Below are the code and all the weights of a small trained network. Each question names an input and a target symbol and asks about switching units off, where a switched-off unit gives its printed mean instead of its output.

import numpy as np


def w(rows, s, z=0):
    codes = np.array(rows[::2]) - 128.0
    scale = np.full(codes.shape[1], s)
    scale[-1] = z or s
    return codes * scale


def norm(h):
    return h / np.sqrt((h * h).mean(-1, keepdims=True) + 1e-5)


def softmax(a):
    e = np.exp(a - a.max(-1, keepdims=True))
    return e / e.sum(-1, keepdims=True)


def log_softmax(a):
    a = a - a.max(-1, keepdims=True)
    return a - np.log(np.exp(a).sum(-1, keepdims=True))


def net(x, mask):
    ids = ['εζμσψω'.index(c) for c in x.split()]
    T = len(ids)
    res = E[ids] + P[:T]
    u = 0
    for l in range(2):
        r = norm(res)
        for j in range(3):
            rows = slice(2 * j, 2 * j + 2)
            q, k, v = (r @ M[l][rows].T for M in (Q, K, V))
            z = softmax(np.where(np.tri(T) > 0, q @ k.T / 2**0.5, -1e9)) @ v
            o = O[l][rows]
            res = res + np.where(mask[u + j], z, o[:, -1]) @ o[:, :-1]
        u += 3
    return log_softmax(norm(res)[-1] @ U[:, :-1].T + U[:, -1])


Q, K, V, O = {}, {}, {}, {}
E = w([
[159,103,119,148,176,167,62,58,102,134,201,145],'ε',
[216,86,150,130,135,160,140,154,215,162,143,101],'ζ',
[87,161,101,250,124,142,104,117,195,160,139,169],'μ',
[121,93,120,179,189,84,127,93,153,73,172,54],'σ',
[215,187,215,162,148,111,134,174,131,132,165,178],'ψ',
[114,185,70,116,87,64,119,124,153,52,157,130],'ω',
],0.013)
P = w([
[150,136,31,167,86,231,111,183,117,38,132,145],'0',
[158,121,41,143,139,168,133,117,135,68,169,160],'1',
[136,133,93,128,163,137,103,154,141,90,178,126],'2',
[142,130,109,143,133,122,127,138,135,125,176,90],'3',
[178,119,107,130,134,90,121,86,175,112,137,115],'4',
[154,136,143,110,146,103,105,95,175,125,126,95],'5',
[145,136,154,106,136,94,109,80,174,137,115,103],'6',
[119,130,169,100,116,92,123,75,146,169,114,81],'7',
[109,125,179,88,109,86,125,42,148,172,94,83],'8',
[92,120,199,74,96,76,107,25,157,168,78,92],'9',
[72,120,228,67,81,55,91,2,169,186,74,89],'10',
],0.0076)
Q[0] = w([
[110,86,125,144,58,134,120,134,191,143,133,138],'0.h0',
[150,150,128,198,150,92,87,55,254,169,193,93],'0.h0',
[146,152,112,136,107,141,121,152,107,114,106,209],'0.h1',
[124,127,135,104,121,141,164,164,105,103,63,130],'0.h1',
[93,108,64,140,130,148,151,130,126,144,93,94],'0.h2',
[97,116,126,114,136,118,129,175,116,144,128,124],'0.h2',
],0.009)
K[0] = w([
[104,63,202,79,74,82,102,71,77,87,146,89],'0.h0',
[58,212,253,86,124,30,189,60,98,154,3,106],'0.h0',
[146,151,109,238,79,250,73,166,158,167,172,173],'0.h1',
[115,151,49,157,83,136,156,174,103,112,146,128],'0.h1',
[112,57,111,173,140,182,99,172,109,110,202,157],'0.h2',
[181,68,39,94,138,182,90,161,90,65,106,165],'0.h2',
],0.0055)
V[0] = w([
[195,75,108,68,178,188,122,207,102,133,170,105],'0.h0',
[151,115,141,154,174,112,164,88,126,32,114,28],'0.h0',
[139,149,138,137,219,115,176,123,176,253,74,140],'0.h1',
[95,118,151,65,154,42,160,124,43,110,98,106],'0.h1',
[134,104,55,157,78,119,138,211,78,113,64,108],'0.h2',
[110,29,163,87,135,213,68,83,85,70,91,115],'0.h2',
],0.0041)
O[0] = w([
[142,170,111,197,157,88,109,94,133,133,111,112,65],'0.h0',
[190,115,103,118,151,59,41,175,12,219,73,103,197],'0.h0',
[137,91,139,152,130,176,98,69,59,100,76,92,102],'0.h1',
[81,70,196,182,79,242,122,119,180,3,84,152,2],'0.h1',
[169,71,85,144,245,207,199,131,123,68,110,131,75],'0.h2',
[165,173,165,209,145,104,169,143,133,78,42,133,45],'0.h2',
],0.0041,0.0052)
Q[1] = w([
[160,136,121,68,121,88,112,158,143,107,125,90],'1.h0',
[168,148,161,134,123,75,37,83,172,227,205,120],'1.h0',
[102,84,149,208,168,253,162,156,71,79,95,178],'1.h1',
[127,148,84,118,107,166,109,128,40,116,139,192],'1.h1',
[132,139,97,97,110,150,130,138,69,60,177,127],'1.h2',
[146,85,127,72,141,222,227,204,92,85,69,198],'1.h2',
],0.008)
K[1] = w([
[77,76,110,177,147,98,70,106,151,143,66,111],'1.h0',
[52,136,217,67,43,71,120,63,144,153,70,99],'1.h0',
[177,148,26,148,191,132,184,226,112,64,178,177],'1.h1',
[146,90,75,186,203,151,160,156,172,93,145,85],'1.h1',
[154,144,96,217,160,107,144,166,176,170,134,163],'1.h2',
[160,123,2,211,217,178,140,186,125,58,180,105],'1.h2',
],0.0054)
V[1] = w([
[180,51,209,92,192,162,172,116,176,133,168,61],'1.h0',
[167,134,90,29,40,134,169,93,110,27,107,36],'1.h0',
[196,140,122,24,102,133,122,86,64,187,202,222],'1.h1',
[48,91,197,243,136,193,125,44,139,105,133,69],'1.h1',
[152,83,153,131,127,161,182,254,182,156,80,174],'1.h2',
[153,153,199,43,32,115,158,167,179,160,145,104],'1.h2',
],0.0047)
O[1] = w([
[114,200,48,164,59,162,132,127,126,132,145,214,79],'1.h0',
[123,146,122,163,190,66,168,176,158,158,180,123,13],'1.h0',
[129,142,191,179,60,179,181,118,78,31,111,101,250],'1.h1',
[254,185,122,138,128,134,142,140,105,177,174,96,41],'1.h1',
[110,103,125,118,64,123,51,76,116,99,174,125,4],'1.h2',
[85,105,40,131,157,119,140,137,137,74,178,129,203],'1.h2',
],0.0081,0.0032)
U = w([
[193,62,171,55,126,121,29,73,34,156,110,58,116],'ε',
[83,44,142,113,76,253,158,83,181,86,127,115,182],'ζ',
[85,60,152,133,227,84,198,152,128,115,180,66,137],'μ',
[70,163,75,107,65,119,106,106,101,56,206,161,134],'σ',
[179,202,226,201,84,150,198,154,112,68,98,126,4],'ψ',
[122,193,82,157,139,154,112,154,133,230,117,217,191],'ω',
],0.0058,0.0018)

Each question gives the input, a string of symbols that net reads in full, and the target symbol t.
The units are the heads (2 rows each of Q, K, V and O). Each row of codes is followed by its name. A weight is (code - 128) times the scale printed after its matrix; where a second scale follows, it is the last column's (O and U).
mask holds one flag per head, layer by layer. A switched-off head (its flag False) gives its mean, the last column of its rows in O, instead of its output. The means were averaged over made-up inputs and are rounded, as every weight is.
A unit's drop is (log p(t) with every unit on - log p(t) with that unit switched off) / (log p(t) with every unit on - log p(t) with every unit switched off).
The circuit of an input: a set's keep is (log p(t) with only the set's units on - log p(t) with every unit switched off) / (log p(t) with every unit on - log p(t) with every unit switched off). Starting from all 6 units, units are removed one at a time, each time the one whose removal leaves the highest keep (on an exact tie, the one counted first), for as long as the keep stays at least 0.8.
units of the circuit, in order: the units of the circuit, biggest drop first
most important unit: the unit with the biggest drop
which heads matter: for each layer, one digit per head in row order, 1 if its drop is at least 0.15 and else 0, layers parted by /
drop when u is switched off: that unit's drop, to one decimal
input ω ψ ζ ζ, target σ: units of the circuit, in order	(1.h0, 0.h2, 1.h2)
input μ ζ μ μ ψ, target σ: most important unit	0.h2
input ψ ζ ζ ψ ζ ψ σ ψ σ σ ε, target ω: units of the circuit, in order	(1.h0, 1.h2)
input ε ζ ω ζ ψ μ ζ ζ, target σ: which heads matter	000 / 101
input μ μ μ ψ ζ ε, target σ: which heads matter	000 / 100
input σ ε ζ, target ψ: units of the circuit, in order	(1.h1, 1.h2)
input ζ μ σ, target ε: units of the circuit, in order	(1.h2, 0.h0)
input μ σ ω μ σ ζ ζ μ, target ζ: which heads matter	100 / 101
input ζ ζ ω μ ω μ, target μ: which heads matter	000 / 100
input ε ζ ζ, target ω: which heads matter	101 / 100
input σ μ ζ σ, target ε: which heads matter	100 / 001
input μ σ ε μ ψ ζ, target ζ: which heads matter	000 / 010
input ψ μ μ μ ζ μ ζ ε ζ, target ψ: which heads matter	100 / 110
input μ σ σ ζ, target ω: which heads matter	001 / 100
input ψ σ σ, target σ: which heads matter	010 / 101
input ψ ω ζ ω μ ζ μ ε ε, target ψ: units of the circuit, in order	(1.h1, 1.h2, 0.h2)
input μ μ σ ω ω, target μ: most important unit	1.h0
input ε ζ ζ ψ ψ μ μ μ, target ε: which heads matter	010 / 110
input ε σ μ ω ψ ε σ ω σ μ ω, target μ: which heads matter	000 / 101
input ε ε μ ζ μ, target ζ: units of the circuit, in order	(0.h0)
input μ ζ ω ψ ζ ζ μ ψ σ, target σ: units of the circuit, in order	(1.h0, 1.h2)
input μ μ ζ ω ε ε μ, target ψ: units of the circuit, in order	(1.h2, 1.h1)
input μ μ μ μ, target ε: drop when 1.h0 is switched off	0.8
